Below are the code and all the weights of a small trained network. Each question names an input and a class and asks about switching units off, where a switched-off unit gives its printed mean instead of its output.

import numpy as np


def w(rows, s, z=0):
    codes = np.array(rows[::2]) - 128.0
    scale = np.full(codes.shape[1], s)
    scale[-1] = z or s
    return codes * scale


def norm(h):
    return h / np.sqrt((h * h).mean(-1, keepdims=True) + 1e-5)


def f(y):
    return np.maximum(y, 0)


def log_softmax(a):
    a = a - a.max(-1, keepdims=True)
    return a - np.log(np.exp(a).sum(-1, keepdims=True))


def net(x, mask):
    res = np.array(x, float).reshape(1, 4) / 4 @ E
    u = 0
    for l in range(2):
        y = f(norm(res) @ A[l][:, :-1].T + A[l][:, -1])
        res = res + np.where(mask[u : u + 9], y, B[l][:, -1]) @ B[l][:, :-1]
        u += 9
    return log_softmax(norm(res)[-1] @ U[:, :-1].T + U[:, -1])


A, B = {}, {}
E = w([
[74,57,230,80,31,68,114,119],'x0',
[131,65,140,50,192,216,84,60],'x1',
[54,69,190,162,183,177,177,214],'x2',
[255,135,212,122,229,33,95,176],'x3',
],0.0067)
A[0] = w([
[103,138,89,95,244,189,60,72,94],'0.n1',
[200,186,67,167,97,128,81,36,14],'0.n2',
[84,218,51,255,119,69,178,160,21],'0.n3',
[136,187,79,198,207,187,132,166,2],'0.n4',
[76,125,145,242,197,240,147,173,38],'0.n5',
[163,80,138,93,139,81,168,168,152],'0.n6',
[96,117,58,121,138,227,159,92,94],'0.n7',
[95,154,59,176,41,126,152,162,114],'0.n8',
[143,201,20,172,147,165,140,177,6],'0.n9',
],0.0086,0.0032)
B[0] = w([
[224,130,151,149,85,166,204,138,248],'0.n1',
[90,192,105,11,174,79,161,170,242],'0.n2',
[216,125,157,116,70,233,110,200,255],'0.n3',
[168,95,122,193,156,72,250,66,223],'0.n4',
[95,188,110,5,172,95,143,183,240],'0.n5',
[53,189,118,161,133,194,107,92,215],'0.n6',
[73,158,132,171,137,205,50,97,242],'0.n7',
[55,163,140,161,145,164,46,108,241],'0.n8',
[163,108,109,192,137,63,248,59,229],'0.n9',
],0.012,0.0053)
A[1] = w([
[126,104,131,132,123,133,143,58,16],'1.n1',
[143,138,184,98,73,158,248,118,144],'1.n2',
[58,41,182,94,40,65,99,105,71],'1.n3',
[179,17,103,58,156,213,141,90,5],'1.n4',
[150,148,24,94,61,88,102,86,122],'1.n5',
[77,47,99,148,192,135,156,247,60],'1.n6',
[165,115,93,191,45,91,130,249,51],'1.n7',
[231,155,158,188,249,90,79,158,112],'1.n8',
[131,191,99,114,206,162,50,176,182],'1.n9',
],0.013,0.0024)
B[1] = w([
[84,91,137,159,100,87,104,235,142],'1.n1',
[119,58,181,127,109,36,57,125,253],'1.n2',
[188,129,78,191,178,108,232,93,198],'1.n3',
[216,210,171,165,32,143,96,212,178],'1.n4',
[105,98,147,53,215,151,133,231,177],'1.n5',
[176,196,50,4,156,116,98,145,172],'1.n6',
[235,132,197,91,87,202,82,131,171],'1.n7',
[6,138,66,158,105,232,124,110,254],'1.n8',
[124,56,177,147,112,38,121,79,241],'1.n9',
],0.013,0.0086)
U = w([
[223,157,209,136,41,182,96,175,185],'0',
[180,132,100,202,159,103,253,102,165],'1',
[103,167,130,1,176,101,111,166,177],'2',
[24,135,117,177,107,219,90,82,174],'3',
[133,97,192,131,92,35,94,76,108],'4',
[173,70,86,141,125,97,61,86,3],'5',
[157,70,88,137,104,95,74,101,14],'6',
],0.014,0.0058)

Each question gives the input, the list of numbers given to net, and the class t.
The units are the neurons (one row each of A and B). Each row of codes is followed by its name. A weight is (code - 128) times the scale printed after its matrix; where a second scale follows, it is the last column's (A, B and U).
mask holds one flag per neuron, layer by layer. A switched-off neuron (its flag False) gives its mean, the last column of its row in B, instead of its output. The means were averaged over made-up inputs and are rounded, as every weight is.
A unit's drop is (log p(t) with every unit on - log p(t) with that unit switched off) / (log p(t) with every unit on - log p(t) with every unit switched off).
The circuit of an input: a set's keep is (log p(t) with only the set's units on - log p(t) with every unit switched off) / (log p(t) with every unit on - log p(t) with every unit switched off). Starting from the 12 units with the biggest drops (on a tie, the unit counted first), units are removed one at a time, each time the one whose removal leaves the highest keep (on an exact tie, the one counted first), for as long as the keep stays at least 0.8.
units of the circuit, in order: the units of the circuit, biggest drop first
most important unit: the unit with the biggest drop
top k neurons in layer l: the k neurons of layer l with the biggest drops, biggest first
drop of u: that unit's drop, to one decimal
input [-4,-8,-5,-8], class 0: most important unit => 0.n3
input [6,5,-6,-3], class 1: units of the circuit, in order => [1.n3; 0.n3]
input [7,5,-7,-4], class 1: top 3 neurons in layer 0 => [0.n3; 0.n5; 0.n1]
input [-1,2,-4,4], class 2: top 3 neurons in layer 0 => [0.n2; 0.n3; 0.n7]
input [6,-5,-4,-2], class 1: top 3 neurons in layer 0 => [0.n1; 0.n8; 0.n7]
input [-3,8,-8,2], class 0: top 2 neurons in layer 0 => [0.n1; 0.n5]
input [0,1,2,4], class 3: top 2 neurons in layer 0 => [0.n2; 0.n5]
input [0,-4,-6,2], class 2: top 2 neurons in layer 0 => [0.n2; 0.n1]
input [-1,4,2,5], class 3: top 2 neurons in layer 0 => [0.n3; 0.n6]
input [-6,4,-5,1], class 1: top 2 neurons in layer 0 => [0.n1; 0.n4]
input [6,7,-7,-6], class 0: top 2 neurons in layer 1 => [1.n4; 1.n8]
input [5,-4,1,-5], class 1: top 2 neurons in layer 0 => [0.n7; 0.n6]
input [7,4,-3,2], class 1: units of the circuit, in order => [1.n3; 0.n3]
input [-6,2,-3,-5], class 1: top neuron in layer 1 => [1.n8]
input [-6,-7,-4,2], class 0: top 3 neurons in layer 1 => [1.n7; 1.n3; 1.n2]
input [1,2,-4,7], class 3: drop of 1.n8 => 0.6
input [-5,8,-1,4], class 0: drop of 0.n1 => 1.2
input [2,-5,-6,8], class 3: drop of 1.n8 => 0.8
